Questions about the matrix below.
1) Read off the top entry of the column that holds the largest entry.
2) Read off the second largest entry.
3) Read off the largest entry in the last row.
4) Read off the second entry in reading order.
5) Read off the 1st entry on the diagonal from the top-right corner.
6) Read off the fourth entry, reading row by row.
7) Read off the smallest entry in the last row.
8) Read off the entry directly below 37.
[[ 10  -2  11   5  16   4  -8 -11 -18   7  23   2   2]
 [ -1  -4  11   6  11   6 -18 -14 -10  -9   7  18  -7]
 [  4  -4   4  17  11   9  -5 -15 -11   1  18   5  -6]
 [ -2  -1  14  -3  14   2 -26  -9 -13 -14   5  23  -3]
 [  0  -3  19  -1  13   4 -21 -16 -14  -6   5  15  -6]
 [  8  -2  -3  20  12   9   0  -9 -12   6  28   1  -1]
 [ 13   3  -5  12  16   4  -3   2 -18   7  37   1   8]
 [  0  -7   0  26   6  14  -2 -21  -4  -1  12   7 -14]
 [  2  -8   2  25   6  14   0 -22  -6   2  14   4 -13]
 [  4   0   9   2  15   2 -17  -7 -15  -5  17  13   1]
 [ -1  -6   9  14   9  10 -11 -19  -8  -5   8  12 -10]
 [  5  -5   1  23   9  12   0 -17  -9   4  19   2  -8]
 [  5  -6  -1  25   9  12   1 -16  -9   4  21   2  -7]
 [ -3  -2  11   2  12   4 -23 -11 -10 -13   5  23  -6]]
1) 23
2) 28
3) 23
4) -2
5) 2
6) 5
7) -23
8) 12

Questions about the array below. Indices start at 1.
1) Report the top-left entry.
2) Report the entry in the top-right corner.
3) Report the entry just left of the largest entry.
4) Report the maximum.
5) Report the entry directly below -0.207.
6) Report the entry in the bottom-left corner.
7) Report the entry at row 2, column 1.
8) Report the bottom-right entry.
array([[-0.234,  0.060,  0.036,  0.131,  0.062, -0.130],
       [-0.019, -0.055, -0.005, -0.207, -0.025, -0.087],
       [-0.086, -0.056,  0.006, -0.037,  0.038, -0.013],
       [-0.184, -0.111, -0.160, -0.159, -0.149, -0.132],
       [ 0.076, -0.025,  0.000,  0.018, -0.127, -0.196],
       [-0.086, -0.176, -0.089,  0.029,  0.019,  0.023],
       [-0.185, -0.015,  0.042,  0.016, -0.121,  0.079],
       [ 0.072,  0.033, -0.063,  0.057,  0.032,  0.023],
       [ 0.050,  0.176,  0.017, -0.209, -0.066, -0.026],
       [-0.005,  0.005,  0.029,  0.053, -0.107, -0.077],
       [-0.100, -0.180,  0.123, -0.037,  0.084,  0.028],
       [-0.035, -0.100, -0.151, -0.084,  0.108,  0.101],
       [ 0.030, -0.110, -0.150,  0.091, -0.119, -0.024],
       [-0.029, -0.148, -0.031, -0.155, -0.062, -0.015]])
1) -0.234
2) -0.130
3) 0.050
4) 0.176
5) -0.037
6) -0.029
7) -0.019
8) -0.015

x =
[[  2 -20  24  -9  28]
 [  7 -21  30   2  -6]
 [  5 -17   0  15 -37]
 [ 12 -28  10  -6 -17]
 [-12   7   9  -4  -1]
 [-20 -12 -21 -24  15]
 [ 21  15 -14  -5   2]]
Give the top-right entry.
A: 28
Give the smallest entry in the first column.
A: -20
Give the first entry, reading row by row.
A: 2
The bottom-left entry is 21
Give the entry directly below the centre entry.
A: 9
The fourth entry from the end, reading row by row -> 15
Give the 3rd smallest entry.
A: -24
Give the entry in the bottom-right corner.
A: 2
Give the smallest entry in the last column.
A: -37
The entry directly above 30 is 24
The entry directly below the smallest entry -> -17
The entry just right of 9 -> -4
Give the 2nd entry from the end, reading row by row.
A: -5
Give the entry just left of 9.
A: 7
Give the 3rd-last entry, reading row by row.
A: -14
Give the fourth entry, reading row by row.
A: -9
Give the first entry of the largest entry's row.
A: 7

M =
67  34  91  26
19  53  24   0
Give the bottom-left entry.
19
The third entry from the end, reading row by row -> 53
The entry just right of the largest entry -> 26
